Here is a tiny trained network, its code and every weight. The questions are about switching its units off for an input and a class, where a switched-off unit gives its printed mean instead of its output.

import numpy as np


def w(rows, s, z=0):
    codes = np.array(rows[::2]) - 128.0
    scale = np.full(codes.shape[1], s)
    scale[-1] = z or s
    return codes * scale


def norm(h):
    return h / np.sqrt((h * h).mean(-1, keepdims=True) + 1e-5)


def f(y):
    return y / 2 * (1 + np.tanh(0.7978845608 * (y + 0.044715 * y**3)))


def log_softmax(a):
    a = a - a.max(-1, keepdims=True)
    return a - np.log(np.exp(a).sum(-1, keepdims=True))


def net(x, mask):
    res = np.array(x, float).reshape(1, 6) / 4 @ E
    u = 0
    for l in range(4):
        y = f(norm(res) @ A[l][:, :-1].T + A[l][:, -1])
        res = res + np.where(mask[u : u + 8], y, B[l][:, -1]) @ B[l][:, :-1]
        u += 8
    return log_softmax(norm(res)[-1] @ U[:, :-1].T + U[:, -1])


A, B = {}, {}
E = w([
[166,83,197,11,36],'x0',
[195,178,86,85,78],'x1',
[102,254,144,95,167],'x2',
[234,118,41,143,249],'x3',
[184,51,205,113,105],'x4',
[213,193,69,159,39],'x5',
],0.005)
A[0] = w([
[88,231,92,155,173,46],'0.n0',
[208,151,77,84,129,206],'0.n1',
[119,113,83,136,165,9],'0.n2',
[174,128,103,219,171,37],'0.n3',
[132,110,93,117,7,158],'0.n4',
[108,118,148,128,159,38],'0.n5',
[151,86,82,161,143,72],'0.n6',
[108,85,186,130,101,103],'0.n7',
],0.016,0.0015)
B[0] = w([
[2,203,113,201,152,247],'0.n0',
[162,133,162,71,230,231],'0.n1',
[158,139,119,163,86,163],'0.n2',
[185,106,43,148,60,215],'0.n3',
[193,159,229,194,70,254],'0.n4',
[106,116,97,103,106,146],'0.n5',
[185,77,125,147,124,178],'0.n6',
[74,109,99,52,87,201],'0.n7',
],0.019,0.0074)
A[1] = w([
[52,32,103,12,87,4],'1.n0',
[180,11,21,230,162,70],'1.n1',
[153,107,26,99,81,82],'1.n2',
[74,59,97,36,84,53],'1.n3',
[84,40,254,109,42,144],'1.n4',
[73,79,137,79,112,91],'1.n5',
[108,109,167,124,113,123],'1.n6',
[119,111,132,142,73,92],'1.n7',
],0.0096,0.0022)
B[1] = w([
[82,4,94,65,153,192],'1.n0',
[196,181,59,63,41,219],'1.n1',
[138,110,106,64,91,164],'1.n2',
[101,60,114,82,140,174],'1.n3',
[104,134,166,145,65,253],'1.n4',
[108,104,113,128,135,152],'1.n5',
[128,128,127,117,110,144],'1.n6',
[147,136,136,158,125,148],'1.n7',
],0.018,0.0066)
A[2] = w([
[130,140,145,94,105,29],'2.n0',
[135,56,72,164,215,40],'2.n1',
[120,88,122,182,117,80],'2.n2',
[154,110,131,180,155,91],'2.n3',
[118,68,108,181,138,18],'2.n4',
[159,81,142,83,188,2],'2.n5',
[168,9,150,231,180,104],'2.n6',
[114,87,210,99,59,70],'2.n7',
],0.011,0.0024)
B[2] = w([
[111,163,172,120,135,127],'2.n0',
[212,202,194,123,4,132],'2.n1',
[144,193,100,96,160,125],'2.n2',
[118,82,108,94,140,121],'2.n3',
[113,196,112,89,114,111],'2.n4',
[148,71,179,219,193,145],'2.n5',
[141,50,22,130,130,129],'2.n6',
[125,108,193,209,122,253],'2.n7',
],0.011,0.0046)
A[3] = w([
[77,84,182,180,173,9],'3.n0',
[189,99,171,133,60,76],'3.n1',
[203,153,106,121,161,57],'3.n2',
[173,104,125,245,139,136],'3.n3',
[124,169,135,150,193,174],'3.n4',
[165,188,174,4,198,129],'3.n5',
[176,83,112,167,127,116],'3.n6',
[118,121,130,139,135,52],'3.n7',
],0.017,0.0013)
B[3] = w([
[172,136,84,113,161,182],'3.n0',
[138,221,192,88,168,254],'3.n1',
[157,65,106,113,166,184],'3.n2',
[100,141,122,13,187,190],'3.n3',
[105,107,96,167,181,185],'3.n4',
[159,7,163,242,169,184],'3.n5',
[141,152,135,61,153,161],'3.n6',
[123,133,116,127,135,124],'3.n7',
],0.02,0.0084)
U = w([
[179,140,149,80,166,249],'0',
[16,216,65,200,173,184],'1',
[28,40,129,69,84,128],'2',
[167,62,152,184,227,8],'3',
[115,196,255,139,59,109],'4',
[192,161,13,115,69,76],'5',
],0.012,0.0017)

Each question gives the input, the list of numbers given to net, and the class t.
The units are the neurons (one row each of A and B). Each row of codes is followed by its name. A weight is (code - 128) times the scale printed after its matrix; where a second scale follows, it is the last column's (A, B and U).
mask holds one flag per neuron, layer by layer. A switched-off neuron (its flag False) gives its mean, the last column of its row in B, instead of its output. The means were averaged over made-up inputs and are rounded, as every weight is.
A unit's drop is (log p(t) with every unit on - log p(t) with that unit switched off) / (log p(t) with every unit on - log p(t) with every unit switched off).
The circuit of an input: a set's keep is (log p(t) with only the set's units on - log p(t) with every unit switched off) / (log p(t) with every unit on - log p(t) with every unit switched off). Starting from the 12 units with the biggest drops (on a tie, the unit counted first), units are removed one at a time, each time the one whose removal leaves the highest keep (on an exact tie, the one counted first), for as long as the keep stays at least 0.8.
circuit, biggest first: the units of the circuit, biggest drop first
k most important neurons: the k neurons with the biggest drops, biggest first
top k neurons in layer l: the k neurons of layer l with the biggest drops, biggest first
drop of u: that unit's drop, to one decimal
input [-8,6,7,3,1,-4], class 1: circuit, biggest first => 0.n0
input [3,1,7,7,1,5], class 3: circuit, biggest first => 0.n1; 3.n5
input [-7,-7,-8,-7,-3,2], class 5: 2 most important neurons => 0.n4; 1.n1
input [0,-7,2,-3,4,4], class 2: 2 most important neurons => 0.n7; 1.n0
input [-5,2,0,6,7,3], class 5: 3 most important neurons => 0.n3; 1.n1; 0.n4
input [7,1,5,4,7,-4], class 3: top 2 neurons in layer 0 => 0.n4; 0.n3
input [5,4,-2,8,3,-3], class 3: circuit, biggest first => 3.n5; 0.n1
input [0,1,-7,-4,7,-3], class 2: top 2 neurons in layer 0 => 0.n7; 0.n2
input [5,1,-7,3,2,3], class 4: circuit, biggest first => 1.n4; 0.n3
input [-7,-8,-6,-1,5,-7], class 2: 2 most important neurons => 0.n4; 0.n7
input [-1,-1,7,-7,2,3], class 1: 2 most important neurons => 0.n0; 1.n1
input [-6,-3,-2,-3,4,-1], class 2: 3 most important neurons => 0.n4; 0.n7; 1.n0
input [3,4,2,6,-1,7], class 3: 2 most important neurons => 0.n1; 3.n5
input [-4,-3,3,3,4,1], class 5: circuit, biggest first => 0.n3
input [-2,-4,3,8,-1,7], class 5: 2 most important neurons => 0.n3; 1.n1
input [7,1,7,4,0,-7], class 3: 2 most important neurons => 0.n4; 0.n7
input [0,-4,8,3,-7,5], class 1: drop of 0.n0 => 0.6
input [3,-5,-8,7,-3,-7], class 5: drop of 1.n1 => 0.1
input [6,3,6,7,-6,0], class 3: drop of 0.n1 => 0.8
input [-2,2,-8,8,4,-2], class 5: circuit, biggest first => 1.n1
input [-1,-2,-2,1,-4,0], class 5: top 2 neurons in layer 0 => 0.n3; 0.n6
input [8,5,-6,4,-5,6], class 3: top 2 neurons in layer 0 => 0.n1; 0.n3
